Here is a tiny trained network, its code and every weight. The questions are about switching its units off for an input and a class, where a switched-off unit gives its printed mean instead of its output.

import numpy as np


def w(rows, s, z=0):
    codes = np.array(rows[::2]) - 128.0
    scale = np.full(codes.shape[1], s)
    scale[-1] = z or s
    return codes * scale


def f(y):
    return y / 2 * (1 + np.tanh(0.7978845608 * (y + 0.044715 * y**3)))


def log_softmax(a):
    a = a - a.max(-1, keepdims=True)
    return a - np.log(np.exp(a).sum(-1, keepdims=True))


def net(x, mask):
    res = np.array(x, float).reshape(1, 4) / 4 @ E
    y = f(res @ A[0][:, :-1].T + A[0][:, -1])
    res = res + np.where(mask, y, B[0][:, -1]) @ B[0][:, :-1]
    return log_softmax(res[-1] @ U[:, :-1].T + U[:, -1])


A, B = {}, {}
E = w([
[163,159,100,172],'x0',
[156,173,227,143],'x1',
[123,131,126,129],'x2',
[78,82,167,247],'x3',
],0.011)
A[0] = w([
[144,142,65,243,126],'N1',
[148,129,140,130,70],'N2',
[242,212,58,108,253],'N3',
[112,88,112,171,58],'N4',
[156,132,113,222,79],'N5',
[155,158,227,182,135],'N6',
[105,163,138,143,82],'N7',
[140,120,122,7,223],'N8',
[54,64,167,158,187],'N9',
[174,199,229,111,207],'N10',
[137,163,160,125,172],'N11',
[123,110,119,143,155],'N12',
],0.015,0.0029)
B[0] = w([
[53,174,67,59,233],'N1',
[115,146,141,147,127],'N2',
[215,2,154,117,251],'N3',
[131,126,92,149,175],'N4',
[77,186,147,89,205],'N5',
[93,121,248,219,231],'N6',
[112,138,145,143,134],'N7',
[162,160,149,1,233],'N8',
[97,100,59,194,228],'N9',
[193,211,163,176,239],'N10',
[147,156,142,158,160],'N11',
[139,127,106,126,145],'N12',
],0.02,0.012)
U = w([
[137,136,132,86,254],'0',
[83,82,54,200,140],'1',
[127,54,119,115,115],'2',
[83,247,75,128,92],'3',
[179,250,172,116,66],'4',
[100,115,151,241,126],'5',
[220,161,141,186,156],'6',
[43,195,223,123,59],'7',
],0.013,0.0047)

Each question gives the input, the list of numbers given to net, and the class t.
The units are the neurons (one row each of A and B). Each row of codes is followed by its name. A weight is (code - 128) times the scale printed after its matrix; where a second scale follows, it is the last column's (A, B and U).
mask holds one flag per neuron, in row order. A switched-off neuron (its flag False) gives its mean, the last column of its row in B, instead of its output. The means were averaged over made-up inputs and are rounded, as every weight is.
A unit's drop is (log p(t) with every unit on - log p(t) with that unit switched off) / (log p(t) with every unit on - log p(t) with every unit switched off).
The circuit of an input: a set's keep is (log p(t) with only the set's units on - log p(t) with every unit switched off) / (log p(t) with every unit on - log p(t) with every unit switched off). Starting from all 12 units, units are removed one at a time, each time the one whose removal leaves the highest keep (on an exact tie, the one counted first), for as long as the keep stays at least 0.8.
circuit, biggest first: the units of the circuit, biggest drop first
most important unit: the unit with the biggest drop
k most important neurons: the k neurons with the biggest drops, biggest first
drop of u: that unit's drop, to one decimal
input [-3,0,-1,1], class 1: circuit, biggest first : [N10 N8]
input [6,-1,1,-4], class 2: 2 most important neurons : [N3 N10]
input [-3,-3,-6,2], class 1: most important unit : N6
input [-1,-3,5,2], class 1: circuit, biggest first : [N8 N6]
input [1,-6,6,0], class 2: 3 most important neurons : [N10 N9 N5]
input [0,-7,-3,6], class 1: 3 most important neurons : [N9 N8 N10]
input [3,5,0,0], class 6: circuit, biggest first : [N8 N10]
input [-3,2,7,6], class 5: 2 most important neurons : [N6 N9]
input [3,2,-6,-7], class 6: circuit, biggest first : [N3 N10]
input [-6,-1,-8,8], class 1: 2 most important neurons : [N9 N10]
input [-3,0,-1,-8], class 0: circuit, biggest first : [N3 N8]
input [-5,7,-5,2], class 5: 2 most important neurons : [N6 N8]
input [3,5,7,0], class 6: 2 most important neurons : [N8 N10]
input [-1,-5,-4,7], class 1: 4 most important neurons : [N9 N8 N10 N4]
input [3,4,7,0], class 6: 4 most important neurons : [N8 N1 N10 N9]
input [6,8,-6,2], class 7: circuit, biggest first : [N6]
input [4,-7,3,-1], class 2: 2 most important neurons : [N10 N3]
input [0,5,7,4], class 5: 4 most important neurons : [N8 N9 N1 N6]
input [2,3,-6,8], class 7: 4 most important neurons : [N6 N5 N1 N3]
input [8,1,1,8], class 7: 3 most important neurons : [N6 N5 N10]
input [1,-1,-6,8], class 3: circuit, biggest first : [N1]
input [-7,1,-5,8], class 5: drop of N1 : 0.4
input [-2,5,7,2], class 5: drop of N8 : 0.5
input [-4,0,-2,7], class 1: drop of N9 : 0.6
